Each row has a name. After each piece below comes the name of the row it's from, unless a question asks for something else. Each question is about the rows just above it. Places in a row count from 0.

Sidod: [ 5.79 -3.88  5.69 -7.05 -7.36 -6.96 -6.25 -5.65 -6.78  6.33 -7.35 -7.80
 -7.04  6.54]
badan: [ 5.27  4.90  3.97  4.32  0.99  5.72 -6.85  6.83  6.19 -6.83  3.97 -5.77
  5.41 -6.86]
kunif: [ 6.18 -6.83  3.97 -5.77  5.41  1.51 -4.63  2.19  3.07 -0.23 -2.82 -5.82
  1.67  6.37]
Where do [ 6.19 -6.83  3.97 -5.77  5.41] appear? => badan
Shuffled Sidod with one entry gone: [-7.05 -6.25 -7.35 -7.04 -7.36  6.33 -6.96 -3.88  6.54 -7.80  5.79 -6.78
 -5.65], missing => [5.69]
[ 3.97 -5.77  5.41  1.51 -4.63  2.19  3.07 -0.23] is in which row? => kunif
q: [ 5.72 -6.85  6.83  6.19 -6.83  3.97 -5.77  5.41] => badan
badan without one entry, shuffled: [ 6.83  4.90  5.41  5.72 -6.83  3.97  3.97 -6.86  6.19  0.99  4.32  5.27
 -5.77]. Gone: => [-6.85]
Shuffled Sidod with one entry gone: [ 5.69  6.54 -6.78 -3.88 -7.05 -7.36  5.79 -7.04 -6.25 -7.80  6.33 -5.65
 -6.96], missing => [-7.35]

bemet: [-4.10 -3.35  5.95  5.28 -7.01  5.34 -6.02]
Sidod: [ 6.15 -5.45 -5.34 -5.33 -5.60  5.05  5.04]
badan: [-5.98  5.78 -4.86  6.06 -5.40 -5.39  5.64]
gur: [ 6.55 -4.10  5.95  5.28  6.56  5.34 -6.02]
Which row holds [ 6.55 -4.10]? => gur
Which entry of gur is missing from [ 5.95  5.28  5.34 -4.10  6.55 -6.02]? => [6.56]
badan without one entry, shuffled: [-5.98 -4.86  5.64 -5.40  5.78  6.06]. Gone: => [-5.39]
Sidod without one entry, shuffled: [-5.60  6.15  5.04 -5.33 -5.45  5.05]. Gone: => [-5.34]

dinod: [-2.10 -0.14 -5.87  2.33 -1.39 -3.06 -1.35 -6.47 -1.72  2.82 -1.57  1.02
  0.22 -2.96  0.45  6.25 -0.66 -0.55  1.81 -2.30  2.98 -1.97 -2.31]
Logig: [-4.04 -1.24 -4.51  4.52 -1.22 -1.85 -0.40 -3.72 -0.33  3.36 -2.23  1.76
 -1.15 -6.11  0.70  4.89 -0.68 -2.73  3.01 -2.33  1.99  1.66  0.00]
gepu: [-2.03 -0.38 -4.89  1.82 -3.46 -3.07 -0.77 -6.29 -1.38  2.59 -1.51  0.95
 -0.80 -2.71 -0.03  5.75 -0.19 -0.69  1.16 -1.98  2.62 -1.87 -1.14]
Sidod: [-3.60  1.26  6.26  0.16 -0.57 -1.92  0.16 -4.27  0.02  3.71 -1.25  1.43
 -0.83 -5.69  0.47  5.41  1.10 -2.46  2.89 -2.61  2.02  1.33 -1.12]
kunif: [-2.25 -0.57 -6.10  2.04 -1.92 -3.45 -2.25 -5.99 -1.46  2.37 -1.64  1.31
 -1.45 -3.60  1.26  6.26  0.16 -0.59  2.16 -2.19  3.07 -1.36 -1.35]
Fipuz: [-3.07 -0.77 -6.29 -1.38  2.59 -1.51  0.98 -0.80 -2.71 -0.03 -2.22  1.41
 -1.47 -5.89  0.93  5.63 -0.76 -2.71  3.35 -2.76  2.34  1.36 -0.48]
Gev: [-2.03 -0.38 -4.89  1.82 -3.46 -3.07 -0.77 -6.29 -1.38  3.20 -1.51  0.95
 -0.80 -2.71 -0.03  5.75 -0.19 -0.69 -1.99 -1.98  2.62 -1.87 -1.14]
lef: [-1.91 -0.27 -5.80  1.75 -1.18 -3.27 -1.75 -5.67 -1.64  2.91 -2.21  1.20
 -1.48 -3.13  0.42  5.81 -0.95 -0.62  1.89 -2.47  2.90 -1.22 -2.56]
badan: [-4.22 -1.06 -4.47  4.48 -2.60 -1.92  0.16 -4.27  0.02  3.71 -1.25  1.43
 -0.83 -5.69  0.47  5.41 -0.86 -0.24  1.05 -1.82  2.70 -1.69 -1.27]
q: [-3.07 -0.77 -6.29 -1.38  2.59 -1.51  0.95 -0.80 -2.71 -0.03] => gepu
Where does [-1.85 -0.40 -3.72 -0.33  3.36 -2.23  1.76 -1.15 -6.11] start? Give its row and place. => Logig, 5
Where does [-3.60  1.26  6.26  0.16 -0.59] start? Give its row and place. => kunif, 13
Which entry of Logig is missing from [-2.23 -0.68 -0.40 -0.33 -1.85  4.52 -4.04  0.70  1.99 -3.72 -6.11 -2.33
  1.76 -1.24  3.01 -1.22  3.36 -1.15 -4.51  4.89  1.66  0.00]? => [-2.73]
Shuffled lef with one entry gone: [-3.27  1.75 -0.27 -5.67 -0.62 -0.95 -2.21 -2.56 -1.75  2.90  5.81 -1.91
 -5.80 -1.64 -1.48  1.89  0.42 -1.22 -3.13 -1.18  2.91 -2.47], missing => [1.20]
Shuffled Gev with one entry gone: [-3.07 -2.71 -6.29 -0.19 -0.80 -4.89 -1.99 -1.14 -0.69 -1.38  1.82 -2.03
 -3.46  2.62  0.95  5.75 -0.77 -1.87 -0.38 -0.03  3.20 -1.51], missing => [-1.98]
[-4.04 -1.24 -4.51  4.52 -1.22 -1.85 -0.40 -3.72 -0.33  3.36 -2.23] begins in row and place => Logig, 0

Gev: [-2.09 -3.63 -8.79 -0.54 -7.92 -3.57 -5.01  5.51 -0.38 -2.46 -2.60  5.98
  4.23  2.72 -1.50  6.89  3.66 -1.11  2.47 -5.96 -5.03 -1.50 -1.19 -0.34
  2.23 -0.26 -5.44  2.31  0.80  3.69  5.79 -4.95  4.74  2.44  4.34 -0.57
 -1.93  3.25 -6.43  3.63 -5.70  3.42  5.38  1.91  1.59 -1.42  1.14  4.27
 -3.57 -1.77  1.08]
gepu: [-8.35 -3.45 -0.77 -0.07 -0.38  6.52  4.17 -1.30  0.33 -6.98  4.67 -7.13
 -3.45  3.07  5.95  0.24 -0.76  1.86 -1.54  5.81  5.00 -2.93 -1.55  3.86
 -4.01 -1.17  0.44 -1.10  0.80 -6.72  2.00  3.67  2.70 -2.35  7.06 -0.52
  1.37  5.77 -4.84  1.58  2.87 -6.30  8.22 -1.60 -0.01  5.21 -0.92  1.57
 -1.46 -4.29  1.24]
Fipuz: [-2.04 -3.29 -7.35 -0.34 -6.57 -2.58 -4.07  4.62 -0.17 -2.37 -1.86  4.77
  3.62  2.49 -1.03  5.86  3.01 -0.81  2.12 -4.72 -3.96 -4.71 -0.93  0.04
  1.72 -0.21 -4.51  1.91  0.72  2.84  5.17 -3.89  4.14  1.99  4.07 -0.37
 -1.40  3.11 -5.55  3.11 -4.54  2.64  4.90  1.66  1.48 -0.91  1.03  3.67
 -3.06 -1.64  1.08]
safa: [-2.26 -3.71 -8.00 -0.42 -7.37 -3.20 -4.36  5.42 -0.43 -2.58 -2.52  5.69
  4.01  2.82 -1.21  6.23  3.64 -0.95  2.19 -5.16 -4.51 -1.37 -0.91 -0.12
  1.93 -0.13 -4.82  2.35  0.75  3.21  5.66 -4.00  4.96  2.38  4.54 -0.78
 -1.82  3.23 -6.01  3.44 -5.08  3.29  5.53  1.98  1.90 -1.36  0.88  4.37
 -3.01 -1.92  1.47]
kunif: [-2.26 -0.30  0.73 -0.07  1.15  2.98  1.56 -1.96  0.56 -1.86  2.67 -3.93
 -1.93  0.31  1.99 -0.52 -1.48  0.63 -0.52  2.34  2.38 -1.00 -0.70  1.36
 -1.67 -0.96  0.41 -1.24  0.00 -2.77 -0.56  0.96 -0.88 -1.68  1.17  0.68
  1.21  1.49 -0.82 -0.42  1.54 -3.20  1.24 -1.15 -0.96  2.26  0.02 -1.00
 -0.74 -0.91 -0.57]
Which entry of gepu is missing from [-7.13 -1.46 -6.98 -1.10  8.22 -0.52 -1.30 -6.72  3.67  2.00 -4.84  0.24
 -0.92  5.95  4.67 -0.07 -0.76 -3.45 -4.29 -1.55  1.57  0.80  5.00  5.81
 -6.30 -1.54  5.77 -1.17 -0.77  1.58 -0.38  2.70  3.86 -8.35 -1.60 -3.45
  6.52  1.37  0.33 -0.01  4.17  0.44  5.21 -2.93  2.87 -2.35  7.06 -4.01
  1.24  3.07]? => [1.86]
Which entry of Fipuz is missing from [ 4.14  2.49  1.72 -3.29 -0.37 -1.64 -4.71 -0.21  0.04  0.72 -5.55  3.01
  5.17  1.03 -1.03  2.12  1.99  3.62  4.77 -0.17  3.11 -2.04 -3.96  4.07
 -4.54  5.86  1.91  1.08  4.62  1.48 -0.93 -6.57 -0.81  3.11  4.90 -3.89
 -2.37 -0.34 -3.06 -1.86 -1.40  1.66  2.84  3.67 -0.91 -4.51  2.64 -2.58
 -7.35 -4.07]? => [-4.72]

kunif: [-7.25 -4.65 -4.37  2.47  7.97]
badan: [-2.69 -7.50  7.43  1.22  3.76]
lef: [-4.42  0.58  5.36  3.76  1.22]
Sidod: [-2.39 -1.13  7.04 -5.58 -1.12]
bemet: [-6.91  2.04  2.52 -9.24  2.30]
gepu: [-7.07 -1.75 -5.34 -0.11  5.99]
safa: [-6.73  0.39 -4.68 -2.54  4.75]
Where do [-6.73  0.39 -4.68 -2.54] appear? => safa
bemet without one entry, shuffled: [-9.24  2.52  2.30 -6.91]. Gone: => [2.04]
Row and place where [-2.69 -7.50] starts: => badan, 0
Where do [1.22 3.76] appear? => badan
Which entry of Sidod is missing from [-2.39 -1.12 -5.58  7.04]? => [-1.13]

safa: [-5.34 -4.18  2.99  3.83 -2.05  0.16  3.13 -0.97  5.50  3.26 -4.76  4.19
  1.22 -3.54  4.54 -0.92 -1.68  3.41 -3.64  0.18 -1.79  4.61 -1.58 -2.10
 -0.64 -7.14 -1.10 -1.63  6.52  3.96  1.54  0.93  4.63]
Fipuz: [ 4.03  2.02 -0.05  1.02 -2.28 -1.44  1.16  1.73  2.47  2.19  4.83  0.37
  5.00  4.54 -0.34  3.28  5.30  0.93  5.19  0.09  4.58  4.03  1.79  0.55
 -0.63  3.02  0.99 -2.37  1.42 -0.14 -0.87 -1.45 -0.86]
gur: [-5.34 -4.18  2.99  3.83 -2.05  0.16  3.13 -0.97  5.50  3.26 -4.76  4.19
  1.22 -3.54  4.54 -0.92 -1.68  3.41 -3.64  0.18 -1.79  4.61 -1.58 -2.10
 -0.64 -7.14 -1.10 -1.63  4.32  3.96  1.54  0.93  1.39]
kunif: [ 0.24 -0.67  3.21  3.17 -1.94 -1.56  2.71 -0.04  2.70  3.01  2.02  3.56
  5.14  2.41  1.80  2.19  3.18  2.92  2.54  0.36  2.20  4.03  1.79  0.55
 -1.31 -0.56 -0.08 -1.63  5.12  1.91 -0.65 -0.58  1.39]
The row with [ 4.03  2.02 -0.05  1.02 -2.28 -1.44  1.16  1.73  2.47  2.19  4.83  0.37
  5.00  4.54 -0.34  3.28  5.30  0.93  5.19  0.09  4.58  4.03  1.79  0.55
 -0.63  3.02  0.99 -2.37  1.42 -0.14 -0.87 -1.45 -0.86] is => Fipuz
kunif without one entry, shuffled: [ 2.92  1.80  0.36  2.41  0.55  2.02 -0.08  0.24  2.54  2.70 -1.31  3.18
  5.14 -0.67 -0.04  3.01 -0.56  1.79  2.19  3.56 -0.58  1.91  2.20  4.03
 -1.56 -0.65  3.17 -1.63  3.21  1.39  5.12 -1.94]. Gone: => [2.71]

gur: [ 2.27 -1.61  6.56 -1.02 -2.59  3.93 -6.33]
Sidod: [-2.54  3.23 -0.58  2.19  0.89 -3.00  3.22]
Gev: [ 2.27 -1.61  6.56 -1.02  2.31  3.93 -6.33]
kunif: [-3.59  1.16 -0.60  3.77  2.70 -1.21  0.33]
Logig: [-1.40 -0.43  2.58  2.29  3.25  1.51 -2.85]
gepu: [ 2.29 -0.43  2.58 -1.40  0.81  5.29 -5.06]
Fipuz: [-2.24  2.24 -7.76  0.70 -3.27 -4.85  7.71]
Shuffled Sidod with one entry gone: [ 2.19  0.89 -2.54  3.22 -0.58 -3.00], missing => [3.23]
q: [-1.40 -0.43  2.58  2.29] => Logig

bemet: [ 4.16  3.45 -1.58  6.57]
Gev: [ 1.12  2.03 -5.82  0.92]
dinod: [-0.05 -0.02  0.08  0.05]
safa: [ 2.92  2.62 -1.10  4.66]
Logig: [-0.02 -0.09 -0.05 -0.08]
Sidod: [-1.41 -3.35 -5.56 -1.11]
lef: [-0.02 -0.09 -1.11 -5.56]
badan: [-8.03  2.92  2.03 -8.93]
gur: [-0.02 -0.09 -0.05 -0.04]
kunif: [ 2.03  2.92 -8.03 -4.74]
Where does [ 2.03  2.92 -8.03] start? Give its row and place. => kunif, 0
[-5.56 -1.11] begins in row and place => Sidod, 2
Which entry of safa is missing from [ 2.62 -1.10  2.92]? => [4.66]
q: [-0.02 -0.09 -0.05 -0.08] => Logig
badan without one entry, shuffled: [ 2.03  2.92 -8.93]. Gone: => [-8.03]
[ 3.45 -1.58] begins in row and place => bemet, 1

Fipuz: [ 1.75 -1.34 -3.71  1.65  1.66 -2.82  3.11  1.00 -2.91]
gepu: [ 4.42  6.27  1.75 -1.34 -3.68  1.65  3.15  6.34 -3.41]
lef: [ 4.42  6.27  1.75 -1.34 -3.68  1.65 -7.16 -3.42  3.00]
q: [-1.34 -3.71  1.65  1.66 -2.82  3.11  1.00 -2.91] => Fipuz
Which entry of Fipuz is missing from [ 1.00 -3.71  1.66 -2.91 -1.34  3.11  1.75 -2.82]? => [1.65]
The row with [ 4.42  6.27  1.75 -1.34 -3.68  1.65 -7.16 -3.42  3.00] is => lef

